Here is a tiny trained network, its code and every weight. The questions are about switching its units off for an input and a class, where a switched-off unit gives its printed mean instead of its output.

import numpy as np


def w(rows, s, z=0):
    codes = np.array(rows[::2]) - 128.0
    scale = np.full(codes.shape[1], s)
    scale[-1] = z or s
    return codes * scale


def f(y):
    return y / 2 * (1 + np.tanh(0.7978845608 * (y + 0.044715 * y**3)))


def log_softmax(a):
    a = a - a.max(-1, keepdims=True)
    return a - np.log(np.exp(a).sum(-1, keepdims=True))


def net(x, mask):
    res = np.array(x, float).reshape(1, 8) / 4 @ E
    y = f(res @ A[0][:, :-1].T + A[0][:, -1])
    res = res + np.where(mask, y, B[0][:, -1]) @ B[0][:, :-1]
    return log_softmax(res[-1] @ U[:, :-1].T + U[:, -1])


A, B = {}, {}
E = w([
[65,53,57,56,128,17,175],'x0',
[172,57,74,99,99,194,88],'x1',
[119,142,69,25,108,92,59],'x2',
[154,2,191,59,216,221,200],'x3',
[42,83,137,189,158,138,77],'x4',
[132,53,80,117,124,142,185],'x5',
[41,87,167,109,35,171,116],'x6',
[97,83,227,25,125,152,140],'x7',
],0.0092)
A[0] = w([
[113,110,54,167,38,69,41,195],'N0',
[130,153,154,72,132,108,164,176],'N1',
[49,133,186,114,106,130,103,156],'N2',
[142,171,115,78,117,91,189,185],'N3',
[134,167,71,188,152,150,55,217],'N4',
[54,145,94,119,225,88,165,215],'N5',
[42,104,153,119,104,136,72,162],'N6',
[136,142,154,172,210,147,135,221],'N7',
[79,88,148,125,107,139,184,141],'N8',
[101,135,141,131,3,184,95,203],'N9',
[29,64,119,187,186,139,154,251],'N10',
[128,117,137,82,38,159,142,241],'N11',
[139,177,127,102,154,87,126,166],'N12',
[157,108,145,82,123,142,162,191],'N13',
[105,121,195,137,146,169,129,195],'N14',
],0.011,0.0034)
B[0] = w([
[68,147,85,137,206,74,116,253],'N0',
[172,166,222,72,136,61,156,164],'N1',
[101,146,161,154,54,148,67,187],'N2',
[86,134,191,122,121,79,140,174],'N3',
[105,122,96,138,170,165,169,229],'N4',
[164,112,172,191,97,75,109,195],'N5',
[134,152,157,122,142,141,16,193],'N6',
[254,121,122,202,181,157,118,197],'N7',
[130,86,185,98,103,117,98,173],'N8',
[148,147,66,76,110,142,102,204],'N9',
[173,93,147,153,133,108,71,209],'N10',
[123,128,64,44,69,159,137,184],'N11',
[145,187,143,129,108,93,237,172],'N12',
[113,104,151,107,121,166,178,177],'N13',
[127,124,155,145,136,206,124,182],'N14',
],0.0091,0.015)
U = w([
[135,1,134,170,93,28,115,90],'0',
[114,51,161,78,95,133,216,183],'1',
[149,84,123,105,192,128,131,251],'2',
[92,178,196,113,89,66,198,130],'3',
[193,129,145,223,172,175,180,81],'4',
[79,122,156,133,95,127,48,112],'5',
[110,124,45,79,83,95,111,78],'6',
[44,184,93,160,181,91,158,129],'7',
],0.01,0.0016)

Each question gives the input, the list of numbers given to net, and the class t.
The units are the neurons (one row each of A and B). Each row of codes is followed by its name. A weight is (code - 128) times the scale printed after its matrix; where a second scale follows, it is the last column's (A, B and U).
mask holds one flag per neuron, in row order. A switched-off neuron (its flag False) gives its mean, the last column of its row in B, instead of its output. The means were averaged over made-up inputs and are rounded, as every weight is.
A unit's drop is (log p(t) with every unit on - log p(t) with that unit switched off) / (log p(t) with every unit on - log p(t) with every unit switched off).
The circuit of an input: a set's keep is (log p(t) with only the set's units on - log p(t) with every unit switched off) / (log p(t) with every unit on - log p(t) with every unit switched off). Starting from the 12 units with the biggest drops (on a tie, the unit counted first), units are removed one at a time, each time the one whose removal leaves the highest keep (on an exact tie, the one counted first), for as long as the keep stays at least 0.8.
units of the circuit, in order: the units of the circuit, biggest drop first
most important unit: the unit with the biggest drop
top k neurons: the k neurons with the biggest drops, biggest first
drop of u: that unit's drop, to one decimal
input [-1,-8,1,-3,5,3,-1,0], class 0: units of the circuit, in order => N5, N10
input [-5,6,8,8,2,2,8,3], class 5: most important unit => N6
input [3,-7,-2,1,3,-4,-1,0], class 0: top 2 neurons => N5, N4
input [4,8,-1,7,8,-1,-4,-6], class 0: top 3 neurons => N10, N14, N5
input [2,-2,0,-2,-8,-6,-4,-6], class 3: top 2 neurons => N12, N3
input [7,7,-3,-2,-1,8,-3,6], class 1: top 3 neurons => N13, N11, N0
input [0,-8,-8,5,2,8,7,-2], class 0: top 3 neurons => N8, N10, N4
input [8,1,-2,-1,-5,-3,8,6], class 5: top 3 neurons => N6, N2, N12
input [2,2,2,8,7,1,1,4], class 5: units of the circuit, in order => N6, N2
input [-6,8,6,-7,0,1,-2,2], class 6: top 2 neurons => N9, N11
input [1,-8,4,4,8,0,1,-4], class 0: top 2 neurons => N5, N10
input [-1,-3,-3,2,-6,7,-7,7], class 1: top 2 neurons => N13, N0
input [2,8,6,6,-7,-1,-1,-8], class 1: top 2 neurons => N13, N9
input [6,5,1,-6,3,8,-1,-3], class 7: most important unit => N0
input [-4,2,8,7,-4,4,-1,-1], class 1: drop of N1 => 0.0
input [3,-1,0,-5,0,8,7,4], class 6: drop of N11 => 1.6
input [0,-4,3,5,8,6,2,-6], class 0: drop of N10 => 0.1
input [-3,0,-4,3,6,-2,0,8], class 5: top 2 neurons => N2, N6
